Below are the code and all the weights of a small trained network. Each question names an input and a class and asks about switching units off, where a switched-off unit gives its printed mean instead of its output.

import numpy as np


def w(rows, s, z=0):
    codes = np.array(rows[::2]) - 128.0
    scale = np.full(codes.shape[1], s)
    scale[-1] = z or s
    return codes * scale


def f(y):
    return y / 2 * (1 + np.tanh(0.7978845608 * (y + 0.044715 * y**3)))


def log_softmax(a):
    a = a - a.max(-1, keepdims=True)
    return a - np.log(np.exp(a).sum(-1, keepdims=True))


def net(x, mask):
    res = np.array(x, float).reshape(1, 6) / 4 @ E
    y = f(res @ A[0][:, :-1].T + A[0][:, -1])
    res = res + np.where(mask, y, B[0][:, -1]) @ B[0][:, :-1]
    return log_softmax(res[-1] @ U[:, :-1].T + U[:, -1])


A, B = {}, {}
E = w([
[81,139,115,255,134,97,201,77,122,94,118,111],'x0',
[108,132,131,117,133,119,132,145,128,120,132,135],'x1',
[134,161,61,176,179,147,87,204,29,130,53,153],'x2',
[64,104,168,110,86,224,154,115,50,142,144,75],'x3',
[89,166,220,169,242,140,81,136,149,172,169,95],'x4',
[119,206,176,104,83,86,57,95,103,87,74,70],'x5',
],0.0077)
A[0] = w([
[198,151,81,140,192,63,86,123,198,121,141,135,87],'N1',
[54,209,216,190,225,168,68,148,165,243,176,75,5],'N2',
[113,185,127,97,94,77,80,74,89,54,68,101,85],'N3',
[63,87,134,116,122,201,127,106,44,150,155,75,101],'N4',
[62,114,181,111,108,221,145,121,60,180,143,75,133],'N5',
[140,61,98,144,158,165,192,175,140,197,181,189,110],'N6',
[130,66,76,138,173,182,197,178,157,165,161,185,105],'N7',
[69,136,94,240,117,91,195,81,113,66,108,123,106],'N8',
[95,83,114,88,55,175,178,130,65,108,100,93,108],'N9',
[189,124,121,14,113,170,65,190,127,169,137,151,86],'N10',
[180,123,94,128,143,33,110,129,182,127,86,166,66],'N11',
[143,148,76,196,170,156,71,221,1,145,39,166,29],'N12',
[121,180,174,96,109,102,60,123,121,66,54,75,66],'N13',
],0.0056,0.0014)
B[0] = w([
[65,144,120,151,197,102,66,98,161,78,125,171,187],'N1',
[192,119,39,97,19,228,181,216,167,221,95,205,255],'N2',
[148,164,126,89,108,111,164,114,82,176,74,89,191],'N3',
[68,165,97,181,212,100,36,44,153,63,101,187,185],'N4',
[48,129,86,160,176,104,56,79,170,80,130,169,201],'N5',
[129,172,142,80,161,76,127,85,73,193,80,31,198],'N6',
[110,233,135,64,148,47,180,68,56,183,73,51,199],'N7',
[215,117,160,202,160,252,154,224,75,54,253,79,218],'N8',
[95,150,52,122,113,164,73,116,151,90,101,210,191],'N9',
[205,98,211,230,178,201,119,246,52,32,221,81,213],'N10',
[70,153,67,167,170,132,61,121,163,81,84,182,181],'N11',
[78,19,233,93,38,62,194,61,243,91,135,111,252],'N12',
[120,170,129,107,150,112,167,103,53,182,109,90,188],'N13',
],0.0065,0.0064)
U = w([
[78,168,73,152,212,119,43,94,147,83,109,199,94],'0',
[188,119,186,176,178,181,135,200,59,67,206,79,41],'1',
[127,211,135,88,158,89,157,93,49,199,77,45,66],'2',
[169,126,22,106,45,170,160,172,142,163,93,213,254],'3',
[97,27,247,100,84,91,162,75,221,113,142,110,137],'4',
],0.012,0.0024)

Each question gives the input, the list of numbers given to net, and the class t.
The units are the neurons (one row each of A and B). Each row of codes is followed by its name. A weight is (code - 128) times the scale printed after its matrix; where a second scale follows, it is the last column's (A, B and U).
mask holds one flag per neuron, in row order. A switched-off neuron (its flag False) gives its mean, the last column of its row in B, instead of its output. The means were averaged over made-up inputs and are rounded, as every weight is.
A unit's drop is (log p(t) with every unit on - log p(t) with that unit switched off) / (log p(t) with every unit on - log p(t) with every unit switched off).
The circuit of an input: a set's keep is (log p(t) with only the set's units on - log p(t) with every unit switched off) / (log p(t) with every unit on - log p(t) with every unit switched off). Starting from the 12 units with the biggest drops (on a tie, the unit counted first), units are removed one at a time, each time the one whose removal leaves the highest keep (on an exact tie, the one counted first), for as long as the keep stays at least 0.8.
units of the circuit, in order: the units of the circuit, biggest drop first
unit that matters most: the unit with the biggest drop
k most important neurons: the k neurons with the biggest drops, biggest first
drop when u is switched off: that unit's drop, to one decimal
input [6,-3,4,3,-3,-8], class 2: 3 most important neurons : N7; N6; N10
input [0,6,4,-8,-7,-8], class 0: unit that matters most : N11
input [3,7,-4,2,-4,3], class 3: 2 most important neurons : N12; N10
input [-5,-6,0,5,5,-2], class 0: 2 most important neurons : N5; N4
input [3,-5,-5,-1,-8,6], class 3: 4 most important neurons : N12; N7; N6; N9
input [6,-4,1,7,2,-1], class 0: 3 most important neurons : N4; N5; N10
input [6,-7,1,-1,2,-8], class 2: 2 most important neurons : N7; N6
input [-6,0,-4,8,4,6], class 0: units of the circuit, in order : N5; N4
input [3,6,-3,3,-5,3], class 3: 3 most important neurons : N12; N10; N9
input [-4,-7,-2,2,-1,-7], class 2: units of the circuit, in order : N7; N6
input [0,-7,5,8,6,-8], class 0: 2 most important neurons : N4; N5
input [7,1,-4,0,8,7], class 3: 2 most important neurons : N2; N10
input [-8,-5,-1,-7,7,6], class 1: 4 most important neurons : N10; N5; N4; N9
input [8,3,5,-1,-8,-3], class 1: most important neuron : N8
input [-6,-6,3,-8,-5,4], class 0: 4 most important neurons : N11; N1; N2; N8
input [7,-7,7,3,-3,-7], class 1: 3 most important neurons : N8; N3; N13
input [-7,4,1,-6,3,7], class 1: 2 most important neurons : N10; N7
input [-5,0,-5,-1,1,8], class 2: 2 most important neurons : N13; N12
input [-1,-1,-5,1,5,2], class 3: units of the circuit, in order : N2; N12
input [-6,-7,8,-1,4,-3], class 4: units of the circuit, in order : N12
input [-7,-4,8,6,0,-7], class 4: drop when N8 is switched off : 0.2
input [-8,3,5,-1,-2,7], class 1: drop when N10 is switched off : 2.2
input [-4,3,2,-7,-3,4], class 0: drop when N5 is switched off : 0.0
input [8,-8,-3,-2,-5,-1], class 1: drop when N8 is switched off : 0.7
